In the rows, 128 means zero.
Each row of numbers belongs to one of the things below and depends on some of the facts about them. Some rows are named. Which thing is each other row?

Some things and their rows:
[ 73 127 136 137 114 142 142 163 127  90 124 181 131 159 100 103 106 144
 149 121 154 132 134 147 116 123  79 152 149 126  96 143 121 159  90 104] : k981
[ 73 126 133 129 135 133 144 148 134 103 122 188 133 151 115 107  94 123
 151 128 122 123 142 151 108 122  73 144 148 113 124 149 121 158  92 117] : k421
[ 92 122 132 162  97 154 154 113 129 121  89 106 138 161 119 132 107 148
 182  47 143 158 136 114 124 138  58 177 186 152 225 136 112 163 141 104] : k279
[ 84 147 157 166 109 127 139 119 110  95  80 177 124 155 118 120 121 142
  96 117 120 148 169 115 134 107  23 157 160 160 107 150 114 168 176  54] : k745
[ 81 119 143 142 112 128 148 175 113  96 108 149 138 162  99  89 108 125
 161 135 172 144 110 156 110 122  69 150 132 127  94 148 120 172  73  87] : k757
[ 67 122 135 145 105 139 139 157 138  89 122 174 142 167 110 112 100 143
 146 107 176 131 136 146 124 132  83 148 147 128  83 148 112 159 101 105] : k847
[102 125 135 159 110 156 153 112 118 125  88 104 128 154 106 124 114 146
 193  58 126 154 139 118 115 126  55 187 189 153 237 127 126 157 126 101] : k408
[ 91 121 131 165  90 154 152 117 131 116  89  97 140 164 120 132 106 150
 185  38 148 159 138 114 129 142  64 177 182 153 224 137 110 163 145 101] : k395
[ 67 133 136 139 118 139 150 156 129  91 125 197 133 159 102 100 107 154
 141 123 157 140 128 146 114 117  74 151 147 127 107 137 110 150  81 109] : k433
[ 67 129 132 133 126 137 141 157 129 101 122 179 129 158 117 102  98 120
 147 112 125 138 140 149 111 115  75 157 141 113 100 151 123 151  94 118] : k104
[ 75 128 136 148 117 140 142 159 124  90 127 178 131 155 101 101 108 138
 147 115 159 132 141 152 108 119  75 163 156 129  85 141 118 154  88 109] : k218
[ 73 128 136 140 120 140 144 156 126  94 123 183 133 159 102 103 105 138
 147 120 155 132 136 150 111 119  75 155 149 126  97 140 119 152  88 108] : k568
[ 85 133 160 163 113 125 156 127 116 110  85 135 134 150 148 124 106 140
 116 152 142 149 181 118 148 123  35 138 153 154 126 155  91 182 146  47] : k829
[ 87 150 157 154 114 132 151 133 110  98  86 165 120 148 132 112 114 147
 100 136 114 156 170 116 137 112  32 148 139 153 137 152 102 169 165  52] : k612
[ 69 145 131 127 117 139 144 166 124  89 119 206 129 165 111  94 103 128
 127 102 125 147 117 142  98 120  67 148 118 110 104 154 118 154 115 115] : k297
[ 74 139 135 136 112 142 146 164 124  86 123 203 133 164  97  96 110 145
 133 113 160 139 118 144 100 122  68 150 135 124 101 145 118 157 104 103] : k302
[ 69 128 131 130 125 140 140 158 129  99 121 179 125 156 113 106  98 125
 148 115 120 134 142 148 115 118  80 154 146 115 106 150 126 154  92 115] : k214
[ 66 120 134 143 104 141 136 162 137  86 126 175 138 163 108 116 101 148
 147 114 175 126 141 143 128 136  87 146 152 130  90 146 118 160  98  99] : k72
[ 78 124 139 141 127 135 142 147 129  95 126 189 136 152  95 102 105 141
 149 126 156 123 136 156 109 118  73 155 154 130 106 135 123 151  92 107] : k114
[ 70 133 135 140 118 138 147 154 128  92 123 197 134 160  98 101 108 151
 140 118 155 138 126 147 111 117  72 152 150 128 101 139 114 152  86 109] : k678

Some facts about the things:
δ: uses; Ω: belongs to class
k10 -δ-> k167; k114 -δ-> k649; k114 -δ-> k709; k115 -δ-> k974; k115 -δ-> k448; k115 -δ-> k421
k123 -δ-> k290; k123 -δ-> k824; k139 -δ-> k545; k140 -δ-> k750; k140 -δ-> k96; k146 -δ-> k974
k148 -δ-> k649; k151 -δ-> k824; k151 -δ-> k448; k163 -δ-> k178; k164 -δ-> k794; k164 -δ-> k253
k166 -δ-> k449; k166 -δ-> k506; k179 -δ-> k214; k182 -δ-> k732; k191 -δ-> k115; k191 -δ-> k545
k199 -δ-> k448; k199 -δ-> k82; k199 -δ-> k530; k218 -δ-> k719; k222 -δ-> k82; k226 -δ-> k421
k226 -δ-> k530; k239 -δ-> k179; k239 -δ-> k657; k239 -δ-> k97; k239 -δ-> k885; k253 -δ-> k104
k276 -δ-> k197; k276 -δ-> k30; k276 -δ-> k58; k279 -δ-> k454; k279 -δ-> k743; k279 -δ-> k448
k29 -δ-> k199; k296 -δ-> k971; k30 -δ-> k449; k30 -δ-> k309; k301 -δ-> k72; k302 -δ-> k297
k304 -δ-> k270; k304 -δ-> k467; k304 -δ-> k515; k309 -δ-> k10; k371 -δ-> k651; k371 -δ-> k199
k391 -δ-> k764; k391 -δ-> k497; k391 -δ-> k448; k395 -δ-> k448; k395 -δ-> k178; k4 -δ-> k974
k401 -δ-> k395; k401 -δ-> k851; k404 -δ-> k657; k408 -δ-> k649; k408 -δ-> k500; k408 -δ-> k902
k408 -δ-> k851; k418 -δ-> k270; k426 -δ-> k745; k426 -δ-> k448; k431 -δ-> k745; k431 -δ-> k297
k433 -δ-> k891; k442 -δ-> k743; k449 -δ-> k199; k450 -δ-> k214; k462 -δ-> k449; k462 -δ-> k82
k467 -δ-> k824; k47 -δ-> k732; k482 -δ-> k167; k482 -δ-> k82; k500 -δ-> k650; k502 -δ-> k824
k502 -δ-> k10; k513 -δ-> k448; k515 -δ-> k824; k515 -δ-> k448; k518 -δ-> k431; k530 -δ-> k448
k544 -δ-> k891; k544 -δ-> k297; k567 -δ-> k421; k568 -δ-> k584; k579 -δ-> k166; k579 -δ-> k482
k610 -δ-> k448; k610 -δ-> k199; k612 -δ-> k297; k623 -δ-> k448; k623 -δ-> k142; k629 -δ-> k515
k64 -δ-> k309; k642 -δ-> k191; k642 -δ-> k8; k650 -δ-> k108; k657 -δ-> k530; k675 -δ-> k167
k675 -δ-> k926; k675 -δ-> k824; k678 -δ-> k891; k678 -δ-> k629; k685 -δ-> k482; k700 -δ-> k449
k703 -δ-> k448; k706 -δ-> k649; k706 -δ-> k448; k706 -δ-> k82; k706 -δ-> k421; k709 -δ-> k530
k716 -δ-> k448; k719 -δ-> k199; k72 -δ-> k214; k72 -δ-> k448; k732 -δ-> k530; k745 -δ-> k515
k752 -δ-> k270; k757 -δ-> k270; k757 -δ-> k167; k757 -δ-> k82; k765 -δ-> k649; k766 -δ-> k757
k766 -δ-> k703; k781 -δ-> k764; k781 -δ-> k766; k781 -δ-> k448; k794 -δ-> k824; k794 -δ-> k448
k794 -δ-> k860; k8 -δ-> k926; k80 -δ-> k82; k804 -δ-> k115; k804 -δ-> k530; k824 -δ-> k82
k827 -δ-> k743; k827 -δ-> k567; k829 -δ-> k442; k829 -δ-> k657; k829 -δ-> k448; k829 -δ-> k82
k842 -δ-> k182; k847 -δ-> k508; k847 -δ-> k448; k851 -δ-> k167; k880 -δ-> k530; k891 -δ-> k309
k902 -δ-> k732; k926 -δ-> k467; k926 -δ-> k448; k939 -δ-> k703; k955 -δ-> k709; k955 -δ-> k10
k96 -δ-> k709; k963 -δ-> k226; k971 -δ-> k482; k975 -δ-> k476; k975 -δ-> k732; k981 -δ-> k764
k981 -δ-> k703; k990 -δ-> k199; k10 -Ω-> labom; k104 -Ω-> labom; k108 -Ω-> fligu; k114 -Ω-> labom
k115 -Ω-> labom; k123 -Ω-> labom; k139 -Ω-> brolos; k140 -Ω-> labom; k142 -Ω-> labom; k146 -Ω-> brolos
k148 -Ω-> fligu; k151 -Ω-> labom; k163 -Ω-> brolos; k164 -Ω-> brolos; k166 -Ω-> brolos; k167 -Ω-> labom
k178 -Ω-> labom; k179 -Ω-> labom; k182 -Ω-> brolos; k191 -Ω-> labom; k197 -Ω-> labom; k199 -Ω-> fligu
k214 -Ω-> labom; k218 -Ω-> labom; k222 -Ω-> brolos; k223 -Ω-> labom; k226 -Ω-> labom; k239 -Ω-> labom
k253 -Ω-> fligu; k270 -Ω-> brolos; k276 -Ω-> labom; k279 -Ω-> fligu; k29 -Ω-> labom; k290 -Ω-> fligu
k296 -Ω-> brolos; k297 -Ω-> labom; k30 -Ω-> labom; k301 -Ω-> labom; k302 -Ω-> labom; k304 -Ω-> labom
k309 -Ω-> labom; k371 -Ω-> fligu; k391 -Ω-> brolos; k395 -Ω-> fligu; k4 -Ω-> labom; k401 -Ω-> labom
k404 -Ω-> fligu; k408 -Ω-> fligu; k418 -Ω-> brolos; k421 -Ω-> labom; k426 -Ω-> brolos; k431 -Ω-> labom
k433 -Ω-> labom; k442 -Ω-> fligu; k448 -Ω-> labom; k449 -Ω-> labom; k450 -Ω-> brolos; k454 -Ω-> labom
k462 -Ω-> labom; k467 -Ω-> labom; k47 -Ω-> labom; k476 -Ω-> fligu; k482 -Ω-> brolos; k497 -Ω-> brolos
k500 -Ω-> labom; k502 -Ω-> fligu; k506 -Ω-> brolos; k508 -Ω-> labom; k513 -Ω-> labom; k515 -Ω-> labom
k518 -Ω-> brolos; k530 -Ω-> labom; k544 -Ω-> labom; k545 -Ω-> fligu; k567 -Ω-> labom; k568 -Ω-> labom
k579 -Ω-> brolos; k58 -Ω-> labom; k584 -Ω-> brolos; k610 -Ω-> labom; k612 -Ω-> brolos; k623 -Ω-> labom
k629 -Ω-> brolos; k64 -Ω-> labom; k642 -Ω-> labom; k649 -Ω-> fligu; k650 -Ω-> labom; k651 -Ω-> labom
k653 -Ω-> fligu; k657 -Ω-> fligu; k675 -Ω-> brolos; k678 -Ω-> labom; k685 -Ω-> fligu; k700 -Ω-> brolos
k703 -Ω-> labom; k706 -Ω-> labom; k709 -Ω-> labom; k716 -Ω-> fligu; k719 -Ω-> labom; k72 -Ω-> labom
k732 -Ω-> labom; k743 -Ω-> brolos; k745 -Ω-> brolos; k750 -Ω-> labom; k752 -Ω-> fligu; k757 -Ω-> labom
k764 -Ω-> brolos; k765 -Ω-> labom; k766 -Ω-> labom; k781 -Ω-> labom; k794 -Ω-> brolos; k8 -Ω-> brolos
k80 -Ω-> labom; k804 -Ω-> brolos; k805 -Ω-> brolos; k82 -Ω-> labom; k824 -Ω-> labom; k827 -Ω-> labom
k829 -Ω-> brolos; k842 -Ω-> brolos; k847 -Ω-> labom; k851 -Ω-> labom; k860 -Ω-> labom; k880 -Ω-> labom
k885 -Ω-> labom; k891 -Ω-> brolos; k902 -Ω-> labom; k926 -Ω-> brolos; k939 -Ω-> labom; k955 -Ω-> brolos
k96 -Ω-> labom; k963 -Ω-> labom; k97 -Ω-> brolos; k971 -Ω-> brolos; k974 -Ω-> brolos; k975 -Ω-> brolos
k981 -Ω-> labom; k990 -Ω-> fligu

Name these rows:
No name comes twice in this set of rows, the named rows included.
[ 84 139 154 150 125 127 142 128 110 109  83 140 114 145 147 113 107 116
 116 130  82 154 184 122 145 105  36 156 144 144 131 160 113 168 159  61] -> k270
[ 76 126 136 137 119 142 142 160 125  94 124 184 129 154  97 107 105 146
 149 125 150 126 142 147 114 121  82 153 158 126 105 140 125 158  84 104] -> k179
[ 61 132 131 146 125 137 160 154 131  94 132 190 133 151 112  99 106 167
 140 129 156 151 136 148 121 114  78 154 166 132 111 134  90 144  57 120] -> k30
[ 88 136 161 161 119 122 168 133 105 118  77 130 134 148 147 120 108 130
 118 170 131 154 174 119 137 116  26 137 153 150 131 154  91 191 124  46] -> k222
[ 58 124 135 140 126 129 150 148 137  92 128 189 132 157 108  86 107 170
 143 118 156 163 121 156 142 105  78 156 152 137 121 125  90 128  61 115] -> k309
[101 124 134 160 114 153 156 107 120 126  88 114 130 150 106 127 112 144
 190  62 124 152 137 119 112 128  53 182 194 151 245 130 124 161 127 106] -> k148
[ 98 128 133 161 108 155 155 110 119 125  88 113 131 156 108 124 114 144
 187  50 127 158 136 118 113 125  54 186 190 150 234 129 120 158 130 109] -> k253
[ 81 121 146 146 111 141 145 139 151 100 140 167 168 179 122 102  93 144
 149 114 238 123 141 162 117 141  80 146 115 131  83 131  90 146 128 108] -> k530
[ 99 127 135 163 105 153 153 113 117 125  85 108 130 158 107 120 114 141
 185  49 130 160 129 117 111 126  50 185 184 150 232 132 121 161 134 105] -> k752
[ 74 118 136 141 119 135 141 148 141  91 127 188 142 154 104 118  97 149
 149 126 165 112 143 149 118 137  82 138 159 130 113 142 117 165  97 101] -> k115
[ 70 125 136 137 124 127 166 169 116 115 106 161 148 165 129 104  95 106
 153 148 153 144 123 145  96 126  61 133 139 108  97 159 106 181  61 107] -> k82
[ 61 119 140 159 118 124 140 133 130 106 108 193 149 174  90 117 111 128
 150 108 169 127 126 146 114 102  57 160 189 132  54 135 124 156  77 115] -> k467
[ 89 120 132 167  89 153 152 113 134 118  91  99 144 167 122 135 105 150
 183  41 156 158 136 113 129 145  61 173 183 154 216 140 108 163 147 101] -> k716

The same things again, as new rows of numbers:
Known rows:
[130 133 121 126 121 140 154 115 125 147 146 129 135 136 128 129 120 135
 127 125 132 120 137 148 124 126] : k197
[124 131 140 124 152 127 230 128 127 122 121 132 121 125 132 127 143 121
 137 122 103 126 145 119 142 135] : k891
[124 128 124 128 118 134  92 130 132 138 120 125 136 134 136 134 120 131
 121 134 135 127 120 140 119 125] : k623
[125 134 123 126 116 138 133 125 130 150 135 131 134 133 134 132 118 120
 121 128 141 123 130 137 121 121] : k142
[112 140 122 119 107 127 138 123 128 144 144 134 134 130 125 130 118 106
 125 123 142 121 122 131 127 116] : k421
[129 133 124 127 116 137 129 123 132 148 136 130 134 133 133 132 120 118
 123 127 140 123 130 138 122 121] : k508
[109 130 138 122 145 119 199 132 131 107 112 128 119 122 128 126 142 120
 134 125 102 127 139 113 138 131] : k971
[181 117 126 145 137 114  57 128 113 117 147 128 117 118 107 118 128 152
 131 129 145 138 129 108 139 140] : k653
[109 125 143 125 151 119 193 135 132 107 121 137 124 115 134 122 147 106
 140 128 109 137 123 112 130 127] : k182
[177 117 124 144 133 114  44 128 118 110 130 121 111 122 104 120 123 160
 127 129 139 138 139 105 138 140] : k752
[129 130 121 125 118 142 135 117 120 141 149 129 138 134 128 128 124 134
 128 128 131 120 122 151 126 129] : k650
[122 129 122 127 116 131  93 130 134 133 122 122 134 136 136 133 121 133
 122 133 134 126 124 140 116 123] : k610
[126 133 122 125 119 139 144 118 126 145 146 132 136 132 128 127 122 125
 128 127 135 124 127 144 121 121] : k750
[102 124 143 124 146 114 156 144 132 101 110 130 125 116 137 127 148 108
 135 128 108 135 108 109 134 130] : k804
[115 133 123 123 109 129  97 129 124 134 134 126 138 133 131 134 124 124
 121 130 135 120 105 142 128 128] : k4
[108 126 141 125 150 120 181 136 133 105 110 128 121 122 134 126 145 119
 136 128 104 132 127 115 132 132] : k700
[176 116 123 143 130 112  38 129 119 104 127 119 111 121 102 121 122 162
 126 132 137 138 142 107 136 140] : k502
[122 135 121 124 111 134 126 121 133 142 127 123 131 139 127 134 115 130
 121 125 134 119 139 138 123 122] : k467
[109 130 142 124 147 118 186 140 133 111 109 131 121 118 135 128 144 110
 133 126 111 131 126 107 138 129] : k8
[121 132 123 128 118 137 129 121 131 142 140 132 134 132 129 127 121 122
 126 128 138 127 127 140 116 116] : k709

Rows to name:
No name comes twice in this set of rows, the named rows included.
[135 129 124 129 123 142 141 119 127 151 144 132 136 133 134 129 122 123
 129 129 138 126 131 146 120 122] -> k885
[175 114 127 146 136 111  28 131 120 111 136 126 115 116 110 115 127 147
 130 133 146 147 127 105 129 135] -> k404
[119 134 123 126 114 132 140 123 134 148 138 135 132 131 131 128 118 111
 125 125 142 126 129 133 117 112] -> k530
[123 132 122 126 115 136 115 124 132 137 124 124 133 138 132 134 117 133
 121 128 133 123 131 140 121 124] -> k766
[121 131 121 128 114 134 121 121 133 135 131 126 132 133 130 131 118 129
 124 130 135 124 131 140 117 120] -> k719
[136 133 124 129 124 141 157 119 128 158 142 136 136 135 136 130 122 120
 126 127 143 125 138 141 121 120] -> k214
[115 127 142 124 152 125 201 135 126 114 124 134 125 121 134 126 149 116
 139 126 106 130 125 116 140 136] -> k805
[101 135 142 118 143 113 205 138 128 119 126 140 125 113 130 126 145  90
 136 119 116 128 115 100 145 128] -> k974
[137 131 123 129 123 145 127 124 128 150 126 124 136 139 139 137 123 138
 121 131 134 119 134 149 127 131] -> k431
[108 127 120 124 111 129  78 130 132 122 124 122 135 133 130 132 119 133
 121 134 129 124 113 141 118 125] -> k706
[131 129 121 126 119 143 110 123 128 138 125 120 135 139 134 136 121 144
 122 132 128 120 133 149 124 131] -> k678
[172 123 124 142 131 112  69 127 119 120 139 127 110 118 103 118 122 148
 129 124 146 138 143  99 139 135] -> k290
[122 134 121 127 114 136 124 124 135 147 122 125 132 137 132 136 114 125
 121 128 137 122 137 136 123 123] -> k515
[110 133 121 121 108 129 108 129 127 136 137 129 137 130 128 131 121 119
 122 130 136 121 112 137 126 122] -> k567
[114 130 141 122 149 119 210 132 130 115 121 134 120 119 131 124 145 109
 139 121 107 131 137 112 136 130] -> k506

The same things again, as new rows of numbers:
Some things and their rows:
[ 81 205 118 135 131 128 173  40 137 127 105 157  56 129 116 126 138 105
 155 129 120 133 134 134 132 123 167 116 129 114 142 113 152  60] : k743
[147 104 130 140 130 130 100 131 129 129 147 115 167 128 130 123 144 137
 105 130 125 131 126 113 138 121  98 131 125 140 117 109 108 153] : k467
[153 115 134 145 129 134  91 135 129 129 144 112 164 126 131 124 132 146
 106 127 127 126 125 120 134 119  92 131 121 140 133 116 103 143] : k719
[141 110 125 149 141 132 120 103 138 135 143 100 160 128 131 125 153 138
  98 140 126 136 129 114 142 113  92 122 127 141 136  95 106 151] : k508
[115 120 128 136 129 130 101 153 134 129 142 123 179 125 146 121 128 177
 115 135 135 125 131 121 131 125  89 121 132 141 126 111 111 146] : k732
[167 124 131 162 163 135 135 136 134 132 143  97 165 120 131 109 131 159
 112 131 161 121 123 152 133 113 120 120 128 147 158  72 116 162] : k179
[146  74 124  99 143 132 216 186 148 138 109  79  88 125 131 151  94  88
 135 155 157 123 127 182  93 145 149 127 135 111 188 147 159 145] : k657
[145 116 133 137 130 128  97 111 143 134 157  95 163 126 124 130 168 118
 108 144 112 133 131 111 146 112  88 125 125 141 127  82 109 147] : k860
[ 51 217 122 117 114 126 149 105 134 121 107 181  74 123 133 119 107 151
 174 126 128 126 137 137 122 133 163 112 136 115 132 128 162  50] : k182
[ 89 204 130 117 112 125 138  77 131 122 119 162  63 126 111 128 143  91
 166 125 109 130 132 133 137 127 171 125 128 113 122 110 163  56] : k794
[136 106 121 149 140 132 121 101 141 134 139 109 167 131 135 127 152 144
  98 139 130 134 129 113 139 117  87 122 128 139 130 104 102 154] : k421
[155 104 133 139 125 133  86 157 125 124 147 127 173 127 130 121 135 145
 111 121 137 125 122 128 137 126 106 137 122 140 111 111 114 149] : k939
[152 106 136 138 123 133  78 158 122 124 145 124 172 127 131 122 130 149
 109 118 131 124 122 125 133 125 101 137 122 139 112 123 110 147] : k80
[142 111 123 153 143 132 123 100 140 135 141 100 163 129 132 125 154 137
  98 141 129 134 129 114 140 113  93 124 128 141 135  94 104 156] : k454
[146 120 133 134 125 123  81 150 131 122 142 132 188 130 136 126 119 158
 121 121 134 122 125 115 129 132  95 132 127 140 110 130 111 165] : k114
[ 85 162 148 108 178 117 145  58  54 168  56 234  43 123 134 161 212 119
 232  95 107  86 157 220 170 122 163 101  65 119 137 145  86 146] : k584
[114  65 123  78 116 131 182 222 139 132 111 108  99 126 143 154  87 110
 141 152 148 124 130 164  90 156 136 130 137 107 159 180 163 138] : k408
[ 82 187 116 130 120 130 159  51 129 121 103 180  64 134 118 129 139 102
 153 119 123 136 130 132 133 134 172 126 126 111 115 128 159  61] : k8
[ 45  64 105  70 115 129 215 197 152 145 109  93  93 124 162 153 105 135
 128 182 128 139 147 128  95 143 111 109 155 106 172 163 156 117] : k108
[121 116 130 130 122 130  83 178 128 123 144 138 186 123 148 118 116 187
 121 125 143 123 128 126 127 130  94 127 131 140 117 121 118 145] : k47

Which thing is each row?
No name comes twice in this set of rows, the named rows included.
[ 89 196 122 119 123 117 169  78 116 123 112 160  62 129 113 117 132 104
 161 119 115 139 132 112 135 129 197 120 138 116 112 128 158  82] -> k745
[162 158 134 140 144 104  97  97 152 126 136 119 206 137 126 143 109 147
 135 128 126 116 127 100 123 138  85 121 133 142 127 139 100 208] -> k96
[149 113 132 139 127 130  91 155 127 123 143 130 180 128 136 121 127 158
 116 120 140 122 123 126 130 130 102 133 124 140 114 120 115 155] -> k880
[149 107 130 138 134 127 105 131 124 130 147 109 167 129 129 121 145 138
 105 128 125 132 126 107 139 119 107 130 130 142 115 113 109 160] -> k515
[ 98 207 145 102  92 124  96 111 132 118 137 168  72 122 102 132 152  69
 182 122 101 127 132 142 143 133 173 134 122 113 106  95 178  54] -> k164
[151  64 129  84 120 129 180 208 135 133 113  95  93 128 129 155  92  80
 136 145 141 124 125 162  95 152 148 137 133 108 159 178 158 146] -> k502
[ 70 152  98 135 112 138 162  30 125 114  93 221  74 148 126 133 156  97
 142 108 142 148 123 136 136 149 170 142 119 106  75 147 166  67] -> k139
[139  64 122  92 131 129 203 182 143 138 110  84  90 127 131 156 100  81
 132 154 142 128 129 161  94 146 143 131 136 109 169 166 155 148] -> k653
[ 68 110 118 120 111 129 101 164 131 132 143 135 176 123 161 118 135 200
 110 146 120 137 141  94 133 123  76 116 142 138 111 118 113 127] -> k650
[116  27  94 111 137 138 238 106 155 141  94 106  87 146 137 169 144  64
 105 162 150 147 128 155 106 152 129 135 130 104 150 163 155 150] -> k545
[146  63 132  88 118 134 170 213 134 133 112  92  87 126 128 156  83  83
 131 143 135 120 124 168  91 147 140 139 127 107 169 185 151 129] -> k685

